Each row has two labels, one from each of two sets.
30, 3, 16, 1, 12, -17, 9, -17, -10, -8, -13, 17, -9, 0, -7, -1, -18, 1, 14, 7, 12, 8, -1, -7, 42, 44, -5, 16, 10, 1, -9, -10, 11, 31, -24, -6, -8, 10, 20, 1, 1, 18, -4, 10, 14, -5	D & [29]
15, -8, 12, 10, 16, -21, 4, 9, -6, 5, 3, 4, 0, -2, 3, -9, 1, -1, 8, 3, 35, 32, -2, -10, 34, -19, -21, 6, 11, 1, -15, -6, 11, 5, -57, -1, -23, -2, 2, 9, -6, 12, -7, 7, 1, -18	W & [29]
11, 4, 17, -3, 11, -11, 5, -1, -4, -10, -6, 6, 7, -2, 0, -16, -1, 12, 8, 20, 6, 6, -1, -29, 21, -14, 5, 7, -1, -1, -18, 11, 0, 8, -6, -9, -20, -12, 11, 20, 5, -1, -3, 38, 8, -2	G & [30]
-6, 22, 1, -48, -7, -10, 13, 34, 4, -9, -13, 6, 11, -1, 5, 1, 0, 4, 6, 16, 14, 6, 0, -19, -10, -5, -8, 2, -5, -3, -23, 1, 1, -8, 15, -1, -15, -12, 2, 0, 33, -25, -8, 28, -1, 0	W & [32]
22, 3, 34, -19, 10, -17, 6, 11, -12, -2, 40, 16, 4, -4, 4, -3, 1, 3, 10, 31, 0, 15, -3, -11, 25, 17, -4, 7, -5, 4, -13, 4, -3, 8, 5, 8, -7, -3, 6, 12, 5, -3, -4, 10, 10, -4	W & [37]
21, 13, 14, 0, 1, -15, -13, 15, 0, -2, 26, 10, -16, -4, 0, -3, 1, -5, 5, 9, -10, 14, 9, -6, -3, 20, -8, -1, -2, -4, -15, 13, 1, 20, 10, 11, -13, -5, 5, 13, 1, -6, -6, 8, 1, 1	W & [37]
7, 14, 1, -10, 12, -13, 8, -4, 9, -15, -12, 4, -3, -4, -6, 2, -3, -2, 2, -2, 10, 8, -1, -26, 24, -36, -12, 7, -5, -4, -21, -2, 12, 8, -18, -13, -15, -20, 17, 14, -7, 10, -10, 13, 8, -9	D & [40]
4, 11, 15, -23, 10, -9, 14, 0, 1, -22, -1, 7, 21, 0, 18, -10, -3, 7, 4, 17, 21, 4, -4, -13, 24, -18, 1, 5, 2, -2, -6, 7, 1, -5, -8, -6, -4, -20, 2, 9, -8, -1, -4, 43, 9, -8	W & [40]
35, 25, 22, -31, -22, 0, 34, 3, -15, -35, 36, 53, 15, -11, 8, 8, -12, -2, 29, 42, -4, -8, 18, -28, 40, 70, 2, 38, -26, -5, -10, -1, 19, 32, 65, 3, 28, 2, 25, 26, 0, 22, -3, 16, 11, -4	G & [37]
16, -8, 27, -15, 2, -10, 16, 18, -10, -10, 39, 20, 20, -10, 2, 9, 3, -1, 8, 24, 7, 3, 1, -7, 31, 51, -4, 11, -2, -9, -3, 6, 4, 13, 11, 12, 7, 9, 14, 16, 5, 26, 2, 22, 9, -3	W & [37]
-11, 0, 2, -6, 21, -27, -3, 15, 10, 25, -14, -1, 17, 8, -8, -5, 6, 2, 14, 14, 41, 7, -35, 5, 11, -49, 5, -10, 10, -6, -13, 14, -15, -15, -65, -2, -23, -12, -2, -9, -12, 9, -7, 23, 11, -4	W & [32]
8, 24, 14, -12, 3, -9, -11, -3, 0, -15, 14, 3, 15, -16, 2, -8, 6, -8, 1, 25, -6, 3, 0, -11, 2, -28, 0, -6, -4, -4, -37, 15, -10, 12, 18, 8, -15, -31, -1, 8, 14, -18, -1, 3, 6, 2	D & [30]
20, 5, 14, -13, 4, -10, 14, 13, 0, -12, 17, -1, 9, -6, -1, 2, -7, 1, 9, 22, -5, 5, -3, -12, 28, 1, -2, 4, -3, 6, -20, 15, -7, -5, 19, -7, -11, -19, 8, 19, 9, -2, -8, 23, 8, 9	D & [30]
-1, 9, -2, -15, 12, -16, -9, 1, 2, 0, -16, -11, 22, 0, 0, 7, -3, 7, -2, 0, 16, -1, -6, -14, 12, -46, 2, -12, -3, -5, -15, 13, 4, -1, -24, -8, -20, -24, 6, 9, -4, -7, -6, 31, -7, -2	D & [40]
-16, -2, 36, 6, -4, -4, -3, 10, -7, 5, 33, 12, 25, -3, -4, -5, 5, -16, 10, 19, 17, 13, 3, 8, 34, 44, 8, 14, -5, -7, -2, 8, -4, 20, -22, 7, 1, 9, 10, 15, 1, 28, -1, 12, 9, -10	W & [37]
13, 4, 9, -4, 21, -14, -10, -6, 6, -9, 3, -2, 21, 3, 3, -6, 3, -5, 4, 22, -19, -2, 8, -4, 16, -11, 6, 6, 5, 0, -20, 14, -17, 11, 5, -12, -12, -17, 11, 11, 4, 1, -3, 20, 9, -23	D & [30]
8, 6, 4, -13, 4, -14, 3, 3, -1, -4, 0, 3, 19, 1, -1, -4, -5, 1, 0, 4, 12, 0, 1, 0, 26, -5, -4, 7, -1, -14, -3, 1, 5, 20, -27, -12, -1, -8, 7, 7, 3, 15, -8, 44, 10, -7	G & [40]
12, 5, 12, -5, 5, -15, 9, -1, -2, -11, 10, 5, 11, -3, 2, -13, 1, -4, 7, 21, 1, 2, 1, -15, 23, -7, -1, 9, -1, 0, -22, 1, -2, 11, -11, 3, -14, -12, 12, 22, 5, -2, -11, 12, 12, -2	W & [30]
-2, -2, 8, -15, 0, -11, -3, -4, -5, -8, -6, 9, 27, 7, 8, 0, 4, 0, -4, 4, 15, -6, 9, 7, 20, 2, 17, 11, -13, -12, 14, 20, 7, 14, -7, -10, 5, -4, 14, 19, -1, 14, 1, 67, 20, 1	D & [40]
-3, 9, 3, -1, 8, -6, 5, -13, -6, 8, -13, 16, 25, 2, 3, -4, -8, 0, 5, 7, 37, -2, -7, -36, 24, -18, -5, 5, -17, 6, -3, 8, 7, -3, -23, -21, 0, -22, -1, 14, 0, 18, 15, 32, 7, 3	F & [40]

Each row has two labels, one from each of two sets.
-10, -16, -9, 3, -7, -3, -8, 27, -9, -2, -26, -8, 14, -25, 8, 24, 5, -6, 34, -4, 4, -19, -7, 18, 3, -6, -4, 3, -12, -24, 10, -10, -4, -3, -5, -1, 20, -43, 4, 5, -2, 53, -25, 0, 4, -25	Tok & R
-23, -12, -17, 1, 10, -9, -2, 11, -11, 5, -18, -8, 9, -39, -9, 12, 7, 18, 42, -3, 7, -22, -13, 9, 32, -8, 19, 17, 3, -15, 6, -6, -11, 6, -3, 1, 14, -14, -14, 25, 13, 42, -31, 10, -2, 1	parug & B
-18, 1, -22, 8, 2, -22, 6, 9, -1, -1, -10, 9, 5, -18, -14, 3, 8, 7, 39, -2, -2, -6, -10, 5, 15, -10, 17, -4, -8, -5, 11, -12, -9, -13, -2, -7, 13, -17, -3, 13, 18, 53, -22, 1, -6, -4	parug & B
-19, -5, -19, -68, 12, -9, 6, 11, 13, 18, -10, 2, 21, -24, -13, 14, 9, 1, 44, -17, 9, -2, -17, 6, 33, -17, 10, -1, -8, -13, 9, -3, -21, 15, 2, -5, 11, -22, -10, 10, 1, 54, -22, 3, -3, 3	Tok & B
3, 2, -17, 5, 7, -2, -5, 21, 2, 3, -1, -20, 8, -26, 0, 4, -1, 8, 35, 3, -9, -9, -6, 19, 7, -4, 12, 0, -11, 1, 18, -11, -3, -30, 11, 1, 8, -28, -3, -1, 4, 51, -27, -5, -4, -11	parug & V
-20, -18, -24, -16, -5, 0, -15, 48, -2, -6, -24, 6, 12, -48, -7, 14, -5, 16, 42, -4, -11, -11, -2, 43, 14, -3, 8, -5, -18, -22, 13, -10, -27, -19, 7, 12, 25, -28, 40, 1, 11, 96, -57, 1, 2, 5	Tok & U
-12, -35, -7, 11, -2, 4, -15, 31, 5, 21, -19, -6, 12, -26, 6, 16, 12, -16, 30, 1, 5, -17, -9, 22, 13, -14, 11, 3, -16, -17, 20, -9, -11, -14, 1, 4, 14, -43, -6, -3, -7, 34, -27, -4, 4, -7	zez & R
-5, 2, -15, 10, -3, -13, -13, 24, 4, 13, -8, -16, 0, -35, 3, 1, 1, 29, 49, 6, -21, -5, 9, 27, 4, 3, 28, -12, -12, 10, 7, -12, -13, -8, 8, 0, 28, -24, 17, 1, 17, 66, -54, -15, -6, -12	parug & U
-16, -11, -9, 8, 0, -1, -4, 35, -19, 7, -13, 6, 21, -26, -13, 11, -9, -1, 19, 10, 0, -23, -2, 25, -21, -2, 1, 2, -21, -11, 18, -23, 0, -3, -3, 12, -1, -43, 22, -4, 1, 61, -15, 1, 11, -1	zez & R
-20, -9, -13, 0, 8, -8, -8, 29, -6, -1, -20, 17, -1, -9, -15, 19, 1, -3, 26, 16, 6, -8, -23, -7, 25, 1, -1, -9, -4, -36, 9, 1, -9, -2, -4, 2, -3, -8, 5, -3, 4, 63, -16, 1, -9, 20	zez & B
-26, -2, -22, 6, 7, -4, 8, 18, 7, 4, -16, 2, 12, -25, -7, 9, 19, -21, 23, 3, -2, -5, -2, 4, 17, -12, 29, -6, -7, -8, 11, -18, -9, 1, -5, -13, 6, -13, 2, 1, 11, 53, -30, 0, 4, 21	zez & B
-19, 18, -22, 9, -4, -11, 1, 14, 13, 8, -11, -6, 14, -7, -10, 1, 2, -11, 40, -5, -7, -6, -7, 9, 29, -11, 11, -13, -6, -3, 22, -12, -1, 3, -1, -3, 2, -24, -11, 1, 16, 60, -22, 3, -1, 0	zez & B
-12, -27, -20, 11, 3, -15, -10, 18, -4, 6, -15, 2, -20, -22, -9, 5, -1, 1, 20, -11, 3, -13, -3, 17, 18, -3, 7, 0, -13, 2, 13, 2, -22, -5, 9, 8, 16, -20, 17, 4, -3, 79, -21, -1, 0, -14	Tok & U
-6, 24, -4, 1, -6, 6, -4, 51, 5, 13, -12, -4, 11, -27, 4, 11, -4, 7, 24, 23, -10, -23, 1, 17, -15, -17, 7, -3, -16, -17, 7, -17, -10, -17, 6, 3, 10, -40, 9, 0, 13, 48, -13, -15, 20, -3	zez & R
-16, 6, -21, 11, 17, -15, 14, 18, -4, -3, -9, 6, 32, -15, -5, 14, 3, 2, 26, -1, -4, 11, -4, 8, 23, -1, 25, -7, -7, -9, -10, -6, -8, -4, 1, 5, 5, -1, 1, 11, 10, 58, -27, -1, 0, -4	parug & B
-11, -1, -8, 2, 3, -12, -3, 26, 1, 5, -17, -2, 10, -29, -5, 16, -6, -3, 29, 5, -3, -19, 15, 27, 4, -10, 15, -1, -7, -18, 5, -6, -14, -4, 7, -4, 12, -26, 16, -6, 22, 74, -30, -13, -1, -8	Tok & U
-9, -15, -2, 2, 10, 12, -6, 34, 11, 17, -23, -12, 10, -22, 10, 22, 5, -12, 21, 11, 7, -13, 1, 19, 12, -12, 6, -2, -18, -20, 17, -23, 4, -1, -5, 2, 1, -39, -4, -4, 2, 56, -15, 0, 2, 7	zez & R
-13, 3, -14, 6, 6, -10, -9, 20, -11, -1, -10, 8, 25, -23, -19, 5, 1, 6, 25, -7, 11, -13, -19, 14, 17, -7, 0, 3, -18, -35, 6, 0, -8, -10, 21, 11, 5, -17, 32, -11, 1, 78, -24, -10, -3, -9	Tok & V
17, -13, -2, -3, 9, -3, 12, -30, 8, 1, 16, -12, 2, 5, -5, -17, 6, -2, 1, -21, 15, 7, 6, 0, 32, 10, 6, -6, 4, 21, -11, 15, -5, 14, 17, -9, 14, -10, -15, 8, -2, -16, 10, 4, -17, -40	parug & B
3, -3, -4, 10, 4, -5, -5, 23, 7, 14, -10, -16, 14, -28, 2, 6, 4, -1, 30, 12, 12, -3, 12, 9, -11, -8, 13, -3, -12, -3, 9, -9, 6, 18, 8, 2, 19, -32, -10, 15, 6, 40, -24, -1, 0, -11	parug & R
-23, -8, -2, 2, 4, -5, -6, 29, 0, 10, -21, 6, 6, -24, -12, 2, -1, 0, 28, 6, -8, -13, -12, 11, 21, -8, 17, 2, -18, -18, 6, -12, -12, -1, 10, 6, -1, -37, -18, -8, 0, 79, -14, -9, 7, 21	zez & U
-10, 1, -11, 9, 20, -1, 4, 11, -7, 2, -8, 2, 22, -28, -5, 9, 7, 6, 50, 3, 8, -15, -5, 19, 15, 6, 2, -7, -3, -3, 2, -11, -20, 7, 9, -12, 19, -40, -8, 19, 17, 66, -25, 2, -2, -26	parug & B
-2, -7, -53, 18, 9, -10, -14, 30, 3, -11, -12, -5, 19, -36, 11, 6, -7, 9, 41, 2, -19, -10, 11, 31, 4, -19, 14, 0, -14, -8, -5, -18, -3, -7, 8, 10, 7, -24, 7, 8, 8, 71, -39, -22, 7, 1	zez & V
-13, -8, -18, 5, -6, 4, -1, 26, 0, 5, -29, -4, 7, -41, 2, 10, 10, 1, 28, 14, 11, -23, 6, 16, -1, -10, 9, 3, -9, -13, 18, -21, -6, -4, 0, -2, 12, -42, 5, 4, 9, 83, -19, 5, 4, -1	zez & R
-15, 7, -18, 8, 2, -4, 0, 49, -7, 2, -17, 3, 7, -38, -10, 19, 12, 13, 46, 16, 2, -33, 3, 26, 6, -11, 9, -2, -27, -19, 4, -12, -9, -9, 8, 7, 15, -43, -1, 12, 22, 88, -29, -2, 4, 1	Tok & N
-15, 12, -13, 4, 5, -3, 5, 13, 5, 12, -9, -1, 14, -24, -7, 10, 10, 1, 30, -7, -6, -10, 6, 6, 18, -3, 15, 1, -6, -10, 18, -15, -14, 1, 6, -5, 14, -24, -1, -3, 14, 59, -11, -1, -9, 0	zez & B
-24, -8, -15, 7, 5, -15, 5, 39, 8, 8, -29, 2, 12, -28, 5, 17, 6, -5, 32, 6, 2, -15, -12, 22, 19, -9, 3, -1, -8, -23, 19, -19, -3, -3, 0, 8, 13, -42, -5, -1, 3, 67, -19, 21, 10, 9	zez & R
-11, 10, -17, 13, 6, -25, -8, 36, 3, 6, -16, -5, 11, -35, 11, 17, 1, 45, 43, 5, -8, -11, -3, 22, 14, -13, 14, -9, -17, -14, 12, -8, -12, -4, 20, 1, 22, -41, 12, -4, 7, 82, -37, -10, 1, -29	parug & V
-27, 2, -26, 8, -2, -9, 5, 18, -2, 21, -19, 5, 6, -15, -14, 22, -2, 21, 23, -12, 9, -18, -38, 7, 35, -12, 6, -4, -5, -21, 15, -9, -9, -5, 3, 0, 14, -15, -3, -2, 0, 46, -17, 12, 1, 21	zez & B
8, -22, -22, 3, 8, 1, -7, 29, -7, 14, -13, -9, 13, -28, 4, -1, 4, 18, 58, 10, -3, -10, 5, 36, 3, -28, 11, 1, -12, -4, 6, -10, -7, 5, 11, 7, 26, -44, 2, 20, 13, 41, -47, 12, 10, -24	parug & R
-15, 1, -23, -2, 13, 6, 16, 25, 2, -6, -17, 12, 16, -26, -6, 10, 8, 3, 50, 6, 2, -2, -7, 15, 19, -7, -1, -13, -8, -16, 6, -8, -2, 2, 21, -5, 0, -19, -24, 16, 16, 69, -28, -4, -14, -8	Tok & B
-17, -10, -14, 8, 12, -6, 0, 1, 11, 8, -9, -1, 8, -12, -6, -8, 2, -4, 29, -11, -7, 5, -7, -2, 7, -8, 15, -14, -4, -11, -2, -21, 1, 6, -16, -15, 4, -7, -7, -7, 11, 38, -17, -1, -3, 13	zez & B

Each row has two labels, one from each of two sets.
47, -3, 60, -13, 23, -27, 25, -3, 41, 0, 61, 6, -22, 1, 2, 8, -12, -48, -3, 8, -10, 9, -47, 22, -4, -30, -31, -1, 26, 31, -30, 9, 18, 5, 1, -23, -10, -31, -31, -4, 35, 5, -5, -36, -38, 59	<41> & zofu
34, -17, 22, -56, 24, -35, 5, 7, 47, 13, 42, -5, -31, 23, -1, -8, -28, -43, -11, -14, -21, 5, -33, 28, -6, -19, -39, -8, 27, 14, -35, 24, 5, -32, -3, -8, -28, -6, -15, -5, 10, -29, -28, -33, -38, 25	<35> & semel
20, -7, 36, -32, 8, -69, 8, 7, 58, 11, 32, -2, -10, 36, 8, -1, -24, -28, 12, -6, -23, -3, -35, 8, -1, -12, -34, -6, 20, 34, -23, 15, 4, -14, 10, -1, -4, -45, -10, -5, 12, 1, -30, -36, -20, 40	<41> & semel
7, -26, 4, -2, 19, -48, -1, 2, 55, 9, 11, -7, 6, -20, 5, 11, -6, -25, -8, -5, -6, 9, 33, 13, -10, -9, -17, 3, 17, -20, -32, 14, -8, 5, 12, 2, -19, 0, -13, 2, 23, -17, -32, -28, -22, 18	<41> & semel
14, -13, 15, -52, 34, -38, 14, -9, 31, 4, 21, 22, -18, 3, 6, 26, -6, -28, 3, 9, -24, 2, -16, 23, -10, -9, -12, 0, 19, 16, -25, 21, 11, -33, 8, -15, -5, 2, -29, 5, 19, -7, -25, -23, -60, 14	<39> & zofu
